Here is a tiny trained network, its code and every weight. The questions are about switching its units off for an input and a class, where a switched-off unit gives its printed mean instead of its output.

import numpy as np


def w(rows, s, z=0):
    codes = np.array(rows[::2]) - 128.0
    scale = np.full(codes.shape[1], s)
    scale[-1] = z or s
    return codes * scale


def norm(h):
    return h / np.sqrt((h * h).mean(-1, keepdims=True) + 1e-5)


def f(y):
    return y / 2 * (1 + np.tanh(0.7978845608 * (y + 0.044715 * y**3)))


def log_softmax(a):
    a = a - a.max(-1, keepdims=True)
    return a - np.log(np.exp(a).sum(-1, keepdims=True))


def net(x, mask):
    res = np.array(x, float).reshape(1, 5) / 4 @ E
    u = 0
    for l in range(3):
        y = f(norm(res) @ A[l][:, :-1].T + A[l][:, -1])
        res = res + np.where(mask[u : u + 8], y, B[l][:, -1]) @ B[l][:, :-1]
        u += 8
    return log_softmax(norm(res)[-1] @ U[:, :-1].T + U[:, -1])


A, B = {}, {}
E = w([
[64,181,129,6,209,100],'x0',
[153,120,130,135,104,103],'x1',
[127,137,149,97,172,102],'x2',
[138,163,193,111,2,69],'x3',
[136,212,7,228,82,149],'x4',
],0.0094)
A[0] = w([
[2,148,117,94,123,90,59],'0.n1',
[124,198,127,96,141,182,83],'0.n2',
[245,113,68,73,164,64,9],'0.n3',
[113,56,90,191,192,103,37],'0.n4',
[53,202,115,44,148,123,176],'0.n5',
[74,112,56,159,143,132,100],'0.n6',
[114,5,242,123,151,135,141],'0.n7',
[182,159,162,81,197,53,48],'0.n8',
],0.0073,0.0014)
B[0] = w([
[76,88,115,184,26,161,161],'0.n1',
[92,190,144,131,172,173,143],'0.n2',
[3,131,139,158,103,137,126],'0.n3',
[57,83,72,107,155,64,164],'0.n4',
[85,101,209,96,87,210,215],'0.n5',
[124,144,119,76,180,15,167],'0.n6',
[196,154,156,119,184,99,254],'0.n7',
[157,162,180,169,188,180,169],'0.n8',
],0.0069,0.005)
A[1] = w([
[174,171,180,127,79,134,141],'1.n1',
[71,221,85,165,145,102,96],'1.n2',
[197,83,110,143,92,101,28],'1.n3',
[145,136,77,121,156,128,94],'1.n4',
[153,113,124,104,132,142,140],'1.n5',
[131,200,96,141,122,108,59],'1.n6',
[102,94,205,204,119,179,250],'1.n7',
[136,104,167,244,146,82,188],'1.n8',
],0.011,0.002)
B[1] = w([
[109,55,61,139,102,84,241],'1.n1',
[209,206,167,178,108,161,253],'1.n2',
[69,67,180,184,96,253,204],'1.n3',
[148,136,63,97,152,76,163],'1.n4',
[130,113,237,181,131,79,140],'1.n5',
[191,130,133,38,124,160,179],'1.n6',
[209,83,172,135,129,169,226],'1.n7',
[88,142,141,89,107,226,244],'1.n8',
],0.0077,0.0042)
A[2] = w([
[107,185,99,233,114,105,50],'2.n1',
[95,158,101,136,105,118,23],'2.n2',
[147,129,175,121,2,153,193],'2.n3',
[167,125,91,115,207,192,166],'2.n4',
[119,135,173,140,110,190,126],'2.n5',
[6,214,164,95,117,107,142],'2.n6',
[109,110,183,110,155,142,4],'2.n7',
[152,102,173,90,165,154,137],'2.n8',
],0.0093,0.0023)
B[2] = w([
[247,96,169,134,113,185,161],'2.n1',
[160,129,130,133,129,110,122],'2.n2',
[78,130,81,138,103,57,255],'2.n3',
[2,137,52,162,236,41,206],'2.n4',
[44,132,189,202,163,214,174],'2.n5',
[89,169,134,62,197,251,169],'2.n6',
[121,177,179,145,174,169,158],'2.n7',
[164,115,209,170,134,73,192],'2.n8',
],0.007,0.0069)
U = w([
[192,160,141,127,100,162,255],'0',
[65,146,135,179,87,149,143],'1',
[125,109,126,115,91,244,35],'2',
[49,121,94,142,77,66,78],'3',
[90,158,144,192,86,119,16],'4',
],0.011,0.0024)

Each question gives the input, the list of numbers given to net, and the class t.
The units are the neurons (one row each of A and B). Each row of codes is followed by its name. A weight is (code - 128) times the scale printed after its matrix; where a second scale follows, it is the last column's (A, B and U).
mask holds one flag per neuron, layer by layer. A switched-off neuron (its flag False) gives its mean, the last column of its row in B, instead of its output. The means were averaged over made-up inputs and are rounded, as every weight is.
A unit's drop is (log p(t) with every unit on - log p(t) with that unit switched off) / (log p(t) with every unit on - log p(t) with every unit switched off).
The circuit of an input: a set's keep is (log p(t) with only the set's units on - log p(t) with every unit switched off) / (log p(t) with every unit on - log p(t) with every unit switched off). Starting from the 12 units with the biggest drops (on a tie, the unit counted first), units are removed one at a time, each time the one whose removal leaves the highest keep (on an exact tie, the one counted first), for as long as the keep stays at least 0.8.
units of the circuit, in order: the units of the circuit, biggest drop first
k most important neurons: the k neurons with the biggest drops, biggest first
k most important neurons of layer l: the k neurons of layer l with the biggest drops, biggest first
drop of u: that unit's drop, to one decimal
input [6,-2,-2,5,1], class 2: units of the circuit, in order : (2.n6)
input [2,-4,-2,8,1], class 3: units of the circuit, in order : (2.n3 1.n1)
input [-6,6,6,-7,2], class 3: 2 most important neurons : (0.n4 2.n4)
input [-1,-2,-3,1,3], class 0: 3 most important neurons : (1.n2 0.n5 0.n1)
input [6,-3,-1,4,0], class 2: 2 most important neurons : (2.n6 2.n4)
input [-1,-3,2,-7,-3], class 3: 2 most important neurons : (2.n4 0.n4)
input [5,-4,-1,-3,7], class 0: units of the circuit, in order : (1.n2 2.n1)
input [0,5,1,6,3], class 3: 2 most important neurons : (2.n3 1.n1)
input [-3,-1,2,6,0], class 3: 2 most important neurons of layer 1 : (1.n1 1.n2)
input [-1,0,5,-8,-4], class 3: 2 most important neurons : (2.n4 0.n4)
input [5,-3,3,4,8], class 0: 2 most important neurons of layer 2 : (2.n4 2.n1)
input [-1,-4,-3,-5,4], class 3: 2 most important neurons of layer 2 : (2.n4 2.n6)
input [3,5,-4,4,5], class 0: 3 most important neurons of layer 1 : (1.n2 1.n8 1.n3)
input [1,1,-5,4,6], class 0: 2 most important neurons of layer 0 : (0.n5 0.n1)
input [3,1,-4,-4,7], class 0: drop of 1.n2 : 0.6
input [1,-3,5,2,5], class 0: drop of 1.n2 : 0.3
input [0,-4,3,-5,1], class 3: drop of 2.n3 : -0.1
